Below is a small trained network, with its code and all its weights. Each question gives an input and a target symbol and asks what happens when units are switched off, that is, made to give their printed mean instead of their output.

import numpy as np


def w(rows, s, z=0):
    codes = np.array(rows[::2]) - 128.0
    scale = np.full(codes.shape[1], s)
    scale[-1] = z or s
    return codes * scale


def f(y):
    return np.maximum(y, 0)


def softmax(a):
    e = np.exp(a - a.max(-1, keepdims=True))
    return e / e.sum(-1, keepdims=True)


def log_softmax(a):
    a = a - a.max(-1, keepdims=True)
    return a - np.log(np.exp(a).sum(-1, keepdims=True))


def net(x, mask):
    ids = ['ΓΩβηθμψ'.index(c) for c in x.split()]
    T = len(ids)
    res = E[ids] + P[:T]
    q, k, v = (res @ M[0].T for M in (Q, K, V))
    z = softmax(np.where(np.tri(T) > 0, q @ k.T / 2**0.5, -1e9)) @ v
    res = res + np.where(mask[0], z, O[0][:, -1]) @ O[0][:, :-1]
    y = f(res @ A[0][:, :-1].T + A[0][:, -1])
    res = res + np.where(mask[1:25], y, B[0][:, -1]) @ B[0][:, :-1]
    return log_softmax(res[-1] @ U[:, :-1].T + U[:, -1])


Q, K, V, O, A, B = {}, {}, {}, {}, {}, {}
E = w([
[197,103,181,138],'Γ',
[173,82,197,105],'Ω',
[162,96,151,118],'β',
[159,71,72,206],'η',
[176,191,84,70],'θ',
[104,67,122,32],'μ',
[249,151,124,74],'ψ',
],0.02)
P = w([
[80,191,146,120],'0',
[94,145,143,116],'1',
[112,111,136,113],'2',
[135,87,127,100],'3',
[156,68,118,93],'4',
[182,41,106,83],'5',
[198,24,103,72],'6',
[214,1,86,64],'7',
],0.0095)
Q[0] = w([
[2,231,60,212],'head 1',
[33,35,105,243],'head 1',
],0.0089)
K[0] = w([
[62,182,214,163],'head 1',
[64,175,145,246],'head 1',
],0.014)
V[0] = w([
[109,179,62,124],'head 1',
[3,116,119,108],'head 1',
],0.013)
O[0] = w([
[111,2,101,178,110],'head 1',
[208,92,101,83,7],'head 1',
],0.0096,0.012)
A[0] = w([
[202,60,145,163,69],'neuron 1',
[124,99,182,34,128],'neuron 2',
[139,44,162,111,99],'neuron 3',
[96,147,70,102,136],'neuron 4',
[78,122,116,158,254],'neuron 5',
[28,125,83,95,135],'neuron 6',
[206,87,149,142,218],'neuron 7',
[120,67,101,80,227],'neuron 8',
[141,177,103,135,178],'neuron 9',
[249,94,91,109,96],'neuron 10',
[139,113,153,100,138],'neuron 11',
[147,170,137,114,100],'neuron 12',
[125,66,198,136,115],'neuron 13',
[130,214,68,156,197],'neuron 14',
[166,133,146,120,157],'neuron 15',
[149,125,161,63,101],'neuron 16',
[83,134,109,183,97],'neuron 17',
[177,138,64,104,139],'neuron 18',
[111,216,93,92,23],'neuron 19',
[167,82,161,169,197],'neuron 20',
[113,54,186,139,141],'neuron 21',
[181,143,101,67,130],'neuron 22',
[142,96,167,157,125],'neuron 23',
[104,206,177,90,149],'neuron 24',
],0.014,0.0074)
B[0] = w([
[39,163,143,206,184],'neuron 1',
[122,66,78,171,244],'neuron 2',
[134,164,237,168,198],'neuron 3',
[160,174,111,77,163],'neuron 4',
[71,86,167,50,243],'neuron 5',
[98,208,141,61,169],'neuron 6',
[188,68,140,88,244],'neuron 7',
[189,227,188,184,251],'neuron 8',
[86,69,153,105,182],'neuron 9',
[126,167,109,176,209],'neuron 10',
[143,104,106,143,179],'neuron 11',
[77,102,115,188,162],'neuron 12',
[122,183,104,120,199],'neuron 13',
[133,51,243,135,218],'neuron 14',
[176,125,130,146,179],'neuron 15',
[94,114,46,113,201],'neuron 16',
[109,166,58,150,165],'neuron 17',
[147,154,170,115,183],'neuron 18',
[217,254,53,174,166],'neuron 19',
[135,124,79,52,226],'neuron 20',
[167,188,100,111,215],'neuron 21',
[76,107,143,205,203],'neuron 22',
[87,160,127,73,180],'neuron 23',
[97,117,38,173,254],'neuron 24',
],0.0086,0.0082)
U = w([
[80,103,213,202,32],'Γ',
[132,119,80,146,59],'Ω',
[117,3,123,107,255],'β',
[194,99,78,65,183],'η',
[157,115,237,93,179],'θ',
[189,131,146,166,126],'μ',
[119,184,100,112,85],'ψ',
],0.013,0.0062)

Each question gives the input, a string of symbols that net reads in full, and the target symbol t.
The units are the heads (2 rows each of Q, K, V and O) and the neurons (one row each of A and B). Each row of codes is followed by its name. A weight is (code - 128) times the scale printed after its matrix; where a second scale follows, it is the last column's (O, A, B and U).
mask holds one flag per unit, heads first, then neurons. A switched-off unit (its flag False) gives its mean, the last column of its rows in O or B, instead of its output. The means were averaged over made-up inputs and are rounded, as every weight is.
A unit's drop is (log p(t) with every unit on - log p(t) with that unit switched off) / (log p(t) with every unit on - log p(t) with every unit switched off).
The circuit of an input: a set's keep is (log p(t) with only the set's units on - log p(t) with every unit switched off) / (log p(t) with every unit on - log p(t) with every unit switched off). Starting from the 12 units with the biggest drops (on a tie, the unit counted first), units are removed one at a time, each time the one whose removal leaves the highest keep (on an exact tie, the one counted first), for as long as the keep stays at least 0.8.
circuit, biggest first: the units of the circuit, biggest drop first
most important unit: the unit with the biggest drop
top k neurons: the k neurons with the biggest drops, biggest first
drop of u: that unit's drop, to one decimal
input η β ψ η θ η ψ θ, target ψ: most important unit	head 1
input η β η Ω ψ μ, target ψ: circuit, biggest first	[neuron 6; head 1]
input μ η β, target μ: circuit, biggest first	[head 1; neuron 5]
input η θ β, target θ: top 2 neurons	[neuron 24; neuron 3]
input Ω θ ψ η, target β: circuit, biggest first	[neuron 5; neuron 8]
input η Ω θ η Ω β, target η: circuit, biggest first	[head 1; neuron 14; neuron 1; neuron 3]
input β θ Γ θ β, target θ: top 2 neurons	[neuron 3; neuron 24]
input ψ Ω ψ η β, target ψ: top 2 neurons	[neuron 14; neuron 7]
input Ω Ω η β μ Γ, target μ: top 2 neurons	[neuron 10; neuron 7]
input Ω β Γ β Ω, target β: top 2 neurons	[neuron 8; neuron 2]
input η Ω Ω, target η: drop of neuron 1	0.1
input Γ θ ψ Ω Ω, target ψ: drop of neuron 7	0.1
input Γ Γ Ω, target Ω: drop of neuron 23	0.0
